Below is a small trained network, with its code and all its weights. Each question gives an input and a class and asks what happens when units are switched off, that is, made to give their printed mean instead of their output.

import numpy as np


def w(rows, s, z=0):
    codes = np.array(rows[::2]) - 128.0
    scale = np.full(codes.shape[1], s)
    scale[-1] = z or s
    return codes * scale


def norm(h):
    return h / np.sqrt((h * h).mean(-1, keepdims=True) + 1e-5)


def f(y):
    return y / 2 * (1 + np.tanh(0.7978845608 * (y + 0.044715 * y**3)))


def log_softmax(a):
    a = a - a.max(-1, keepdims=True)
    return a - np.log(np.exp(a).sum(-1, keepdims=True))


def net(x, mask):
    res = np.array(x, float).reshape(1, 6) / 4 @ E
    u = 0
    for l in range(2):
        y = f(norm(res) @ A[l][:, :-1].T + A[l][:, -1])
        res = res + np.where(mask[u : u + 13], y, B[l][:, -1]) @ B[l][:, :-1]
        u += 13
    return log_softmax(norm(res)[-1] @ U[:, :-1].T + U[:, -1])


A, B = {}, {}
E = w([
[118,134,134,139,126,130,129,139,133,125,130],'x0',
[131,121,129,127,128,138,133,128,125,130,132],'x1',
[255,184,39,239,191,167,83,123,166,119,166],'x2',
[145,111,124,113,131,132,127,106,122,139,121],'x3',
[83,237,87,90,155,248,63,50,125,144,87],'x4',
[207,225,252,67,100,140,187,157,144,54,89],'x5',
],0.0086)
A[0] = w([
[176,123,128,157,122,90,127,143,131,124,141,78],'0.n0',
[186,181,251,65,120,135,158,144,132,104,100,64],'0.n1',
[164,152,155,122,135,114,151,148,109,129,149,45],'0.n2',
[126,128,119,130,137,122,141,126,134,96,127,62],'0.n3',
[157,116,77,162,119,151,137,147,149,123,96,48],'0.n4',
[43,165,122,51,143,186,124,114,124,135,131,53],'0.n5',
[106,188,92,133,136,178,121,97,138,131,107,25],'0.n6',
[195,77,136,163,142,66,142,181,135,124,146,109],'0.n7',
[143,196,190,100,127,155,121,102,134,127,115,5],'0.n8',
[117,49,172,118,123,49,146,164,131,114,138,178],'0.n9',
[238,200,211,114,126,142,151,142,131,115,117,3],'0.n10',
[46,88,155,101,121,119,135,109,118,143,113,182],'0.n11',
[193,129,96,184,137,130,108,134,134,133,124,103],'0.n12',
],0.014,0.0041)
B[0] = w([
[142,75,137,178,102,90,113,124,119,164,73,171],'0.n0',
[111,166,229,143,119,101,134,13,69,184,208,254],'0.n1',
[155,95,149,183,98,147,61,134,180,156,90,153],'0.n2',
[167,88,130,135,149,139,120,84,98,159,83,122],'0.n3',
[141,161,159,143,188,78,132,103,92,149,136,157],'0.n4',
[105,88,100,145,78,25,122,84,143,114,32,212],'0.n5',
[170,97,179,114,131,225,51,129,91,118,209,185],'0.n6',
[63,115,133,150,96,49,144,98,147,43,86,229],'0.n7',
[82,203,55,102,170,103,253,157,122,124,125,187],'0.n8',
[185,183,114,82,182,232,120,169,112,185,206,237],'0.n9',
[211,63,59,126,99,159,84,231,185,59,44,239],'0.n10',
[144,97,115,121,109,151,117,194,187,25,122,223],'0.n11',
[132,139,106,147,59,137,193,61,88,115,190,206],'0.n12',
],0.015,0.013)
A[1] = w([
[87,78,135,97,161,96,93,185,142,95,115,95],'1.n0',
[115,155,145,135,171,189,97,108,86,187,177,38],'1.n1',
[140,75,123,155,138,107,97,172,143,153,40,110],'1.n2',
[151,175,148,145,141,174,156,100,121,101,136,37],'1.n3',
[178,156,98,142,137,178,89,124,114,181,133,111],'1.n4',
[145,149,202,108,165,161,110,161,136,251,151,18],'1.n5',
[178,193,59,93,199,197,142,211,132,125,109,166],'1.n6',
[99,159,193,97,112,114,99,93,111,133,133,76],'1.n7',
[108,104,98,85,165,181,150,214,164,175,136,84],'1.n8',
[63,103,131,181,140,76,172,106,110,166,118,5],'1.n9',
[106,160,134,107,130,118,179,110,142,134,98,54],'1.n10',
[100,95,111,108,131,132,79,167,170,139,66,44],'1.n11',
[89,154,141,104,148,74,177,117,106,211,59,33],'1.n12',
],0.019,0.003)
B[1] = w([
[80,125,113,48,156,172,62,69,117,157,135,197],'1.n0',
[141,179,179,220,108,33,65,94,181,52,112,204],'1.n1',
[158,144,142,88,135,127,138,125,240,42,129,199],'1.n2',
[50,63,103,73,164,118,113,154,152,142,144,198],'1.n3',
[70,201,103,115,182,134,100,179,107,149,70,195],'1.n4',
[161,117,161,9,170,84,136,192,152,180,238,176],'1.n5',
[179,60,59,133,105,197,134,138,46,217,64,248],'1.n6',
[142,165,133,148,138,123,168,163,103,170,122,179],'1.n7',
[146,182,102,204,108,136,126,117,91,114,6,203],'1.n8',
[121,65,118,147,184,174,186,123,89,229,209,184],'1.n9',
[112,144,161,177,95,191,112,108,115,130,97,154],'1.n10',
[61,92,142,99,169,107,194,139,148,147,233,179],'1.n11',
[93,210,188,142,68,175,156,102,123,84,36,154],'1.n12',
],0.019,0.011)
U = w([
[163,109,34,99,151,210,88,164,42,172,55,254],'0',
[114,57,97,213,161,94,212,64,65,168,239,79],'1',
[175,171,212,50,170,81,129,193,106,177,220,82],'2',
[239,88,140,172,72,79,157,119,203,7,101,61],'3',
[23,65,90,29,148,137,114,58,198,41,150,77],'4',
[74,201,104,215,187,71,2,83,107,75,144,50],'5',
[53,199,208,122,71,154,223,54,73,117,72,120],'6',
],0.012,0.0029)

Each question gives the input, the list of numbers given to net, and the class t.
The units are the neurons (one row each of A and B). Each row of codes is followed by its name. A weight is (code - 128) times the scale printed after its matrix; where a second scale follows, it is the last column's (A, B and U).
mask holds one flag per neuron, layer by layer. A switched-off neuron (its flag False) gives its mean, the last column of its row in B, instead of its output. The means were averaged over made-up inputs and are rounded, as every weight is.
A unit's drop is (log p(t) with every unit on - log p(t) with that unit switched off) / (log p(t) with every unit on - log p(t) with every unit switched off).
The circuit of an input: a set's keep is (log p(t) with only the set's units on - log p(t) with every unit switched off) / (log p(t) with every unit on - log p(t) with every unit switched off). Starting from the 12 units with the biggest drops (on a tie, the unit counted first), units are removed one at a time, each time the one whose removal leaves the highest keep (on an exact tie, the one counted first), for as long as the keep stays at least 0.8.
circuit, biggest first: the units of the circuit, biggest drop first
most important unit: the unit with the biggest drop
top k neurons: the k neurons with the biggest drops, biggest first
top k neurons in layer l: the k neurons of layer l with the biggest drops, biggest first
input [4,0,-4,-3,-4,1], class 2: top 2 neurons	[0.n10; 1.n5]
input [6,3,-4,5,-7,-7], class 0: most important unit	0.n9
input [3,-5,5,2,3,0], class 5: top 2 neurons	[1.n1; 0.n10]
input [7,6,1,-2,-2,-4], class 1: top 2 neurons	[0.n10; 0.n7]
input [-5,-5,4,-1,0,-6], class 1: top 2 neurons in layer 0	[0.n9; 0.n10]
input [5,2,-2,8,-5,4], class 2: top 2 neurons	[0.n1; 0.n9]
input [-4,-1,-6,-7,-6,2], class 2: top 3 neurons	[0.n10; 0.n9; 1.n5]
input [2,2,-2,8,6,-1], class 4: top 2 neurons	[0.n5; 0.n1]
input [0,4,-1,-7,0,5], class 2: top 4 neurons in layer 0	[0.n1; 0.n7; 0.n5; 0.n10]
input [-2,6,3,5,0,-8], class 1: top 3 neurons	[0.n9; 0.n10; 0.n6]
input [6,-1,-7,8,-7,2], class 2: top 2 neurons	[0.n10; 0.n9]
input [7,6,0,-5,8,-2], class 4: top 2 neurons	[0.n1; 0.n5]
input [2,2,0,-5,-7,-1], class 0: top 3 neurons	[0.n1; 0.n9; 0.n5]
input [-3,-3,-3,-3,-8,-7], class 0: circuit, biggest first	[0.n9]
input [-2,6,-6,-2,1,-2], class 4: top 3 neurons	[0.n5; 0.n8; 1.n11]
input [-3,8,-1,3,3,-6], class 4: top 2 neurons	[0.n1; 0.n9]
input [4,6,-6,5,0,1], class 2: top 2 neurons in layer 0	[0.n1; 0.n10]
input [6,-3,3,-2,0,3], class 3: top 2 neurons in layer 0	[0.n10; 0.n9]
input [-6,-1,-2,-1,-4,1], class 2: top 2 neurons in layer 0	[0.n9; 0.n10]
input [-6,-4,-4,8,6,1], class 6: top 3 neurons in layer 0	[0.n10; 0.n5; 0.n8]
input [-6,1,-7,0,6,0], class 4: most important unit	0.n11
input [8,3,6,2,4,0], class 5: top 3 neurons in layer 0	[0.n10; 0.n9; 0.n11]
input [5,4,-6,-8,-2,0], class 0: top 2 neurons in layer 0	[0.n9; 0.n11]
